[  7   0   7   1  15  -8  -6   3   1   6   6 -11  21 -17  -1  -7 -18   5
   1   7 -15   5   9   1   2   9  11  22]	ds
[  3   3   0   2  31  21  -9   6 -11   4  25   1 -15 -22  18 -12  -5 -14
   2  -5 -19   2  -7 -10   5  24  -9  38]	lj
[  1  15  -5   9  11  -9 -11   6  11   9  11   6   0 -11 -15  19   1  15
  11   4  -8  12  -4   7   5  13   4  28]	ds
[  6   9   1   9  21  -3 -12   1  -7   6  25   6  -8  -8  -4 -14  -3  15
   7  -9 -15   4  15   4  12  13   1  31]	ds
[ -3   4 -10   0  14   7 -27   5   6   5  -7   5  -2 -20  -3   9  -7   2
  -2   1 -10  12  -2   1   4  16  -3  18]	nf
[-19  12   0  14   9 -15  -9  -2   1   9   1   6  -2 -18  -5   7  -3  25
   5   2  -9   3   8  -3  -5  14   9  37]	ds
[  5   9   4   6  12   4  -7   2   1   1 -19  12 -16 -21  -3   4  -6  17
   6   8 -17   3   6  -3   6   9  -2  31]	lj
[ 10  11   8  13  20  -8 -30   8  14   0  10   7  -2 -39 -17  -6 -11   4
   4  -2 -16  16   4   1   8  12 -11  39]	nf
[  5  10  11   5  12 -13 -15   4  13   9 -17   1  -6 -19  -4  35  -6   7
 -13  -2 -11   2  13  -1  11   9 -14  13]	hf
[  4   5 -15   4  18   8 -12   2  -1   6   0  -7 -15 -11  -2 -24  -8  11
   0   1 -14   0  -4  -5  13  19   1  34]	lj
[  8   7   0  10  23 -18 -19  -1   8   4  41  10 -15 -16  -3   8  -3  11
  11   4 -11  14  18  -5  -1  -1  10  38]	ds
[  8  11   1  11  19  -9 -18   6  -3   2  11  11 -18 -28  -8  10  -8   7
   9  11 -24   8   1  11 -10  15   3  26]	hf
[  7  -1   1  -3  13 -14 -30   5  10   5  -6  13  15 -26  -6  -9  -8  15
   5  -1 -11  10  19  -1  15  21   1  43]	nf
[  6   8   2   7   5 -26 -19   7   9   5 -37   6 -14 -25  -4  20  -6   1
   4   3 -16   6   7 -11   7  21 -10  36]	Mc
[ 3 13  3  8  3  3 -8  4  4 -3 28 -1 -3 -6  1  6  6  3  5  0 -9  7 -2  0
  2  8  8 13]	ds
[ -2   8   9  11  31 -16 -26   7  28   6  15   5   2 -17   4  -9   2   3
   3  15  -1  11  14  -6   0   6 -12  38]	Rr
[  4   1  -1   5   5   6 -19  -6   1  13  -8  -3  -6 -20  -3 -11  -3  -4
  -3  11 -11  -2   7  -7   3  14  -3  19]	lj
[  5  10   3   5  20 -29 -16  12  21  15 -12   2 -10 -32 -18   7  -1  17
   6  13 -25  -2  16   8   9   0 -10  13]	hf
[ 10   0   6   6  13  -9  -5   7   6   1  14   7  -9 -14 -10  -9 -12  14
   1   5 -15  13   3   4   4  15   4  27]	ds
[  2   7   6  -5  10 -21 -17   5  13   6  10  10   5  -6   1   0  -3   5
   0   1  -6  30 -12   0  15  11 -14  23]	nf
[  5   3   7   9  24   5  -9  15   0  10 -20   1  -9 -11  -6  -8   3  20
   2  -5 -14   2   7  -5  -3  13   5  32]	ds
[  3  10  -1   4  18  -3 -17   1  -3   3   9   9   0 -23  -8   0  -7  -2
  -1  -6 -10  15   2  -5   9  30 -13  36]	nf
[  2   1   3   4  23   8  -8   2   3   2   8   4 -11  -4  -2  -3   4   9
   6   8  -7   4   4  -5   0   7   3  26]	lj
[ -1   8   9  -1   7 -11  -1   4   0   7  -4   6   0  -4  -4   7   7   9
  19   1 -11  11   6 -11   1  -4  13  22]	ds
[  5   2   7   4  26 -10   2   1   5  10   5  12  -3 -26  -5  -2   2  -9
   6   1 -21   9  -3  -3  -1 -10   1  38]	ds
[ 10   5   2  -1  20   7   2   3 -13   1  21  -1 -16 -14   8   4   3   7
  -4  -7   0  10   2  -6 -13  24  -4  34]	lj
[  6   5  10   1  14 -14 -24  -5  13  -2 -19   5   0 -21  -2   2  -7  24
  15   4  -1  11  -9  -3   8   3  -9  29]	nf
[  4   7   1   6  23 -14 -23   4   6  11 -20   6 -16 -24   3   8  -7  12
 -14   6 -15   6  10  -8  -2  12 -14  42]	Rr

[  2   4   7   2   2   1  -2  -4  -8  -4   7 -11   5   1  -1  -4  -1  -5
  -7   2  -4   2  -7  -2 -13   0 -11   1]	Bs
[  5  -2   9   0   1   2  -3 -17  -4  -8   2  -8  -3   6   3  -1  -5   0
  -2  10   0   0  -9   0 -13   3 -14   1]	Bs
[ 10  26 -17  -7   4   1  -3  19  -6 -42  15  23   4  -9 -14   1  21  -6
 -24  -8   0   2  12   4  15  10  11 -14]	Bs
[ -3 -23  11   3  -4 -10  -3 -15   5  20  -1 -20   1   3   7  -6 -13  13
  12  11   1   3 -15  -6 -15   1 -19  10]	qh
[-17 -11  -2  -7 -10  -4  23  16   5  20  -2   5   0  -6  -2  -3  -3  17
  11  -9  -8 -16   3   4   6  -5  15  -9]	dc
[-10  -1  -2   5  -5   0  16  11  -1  24   2  -1   6  -2   6  -1  -5   8
   4   1   0 -11   3   4  -2  -6   1   2]	tr
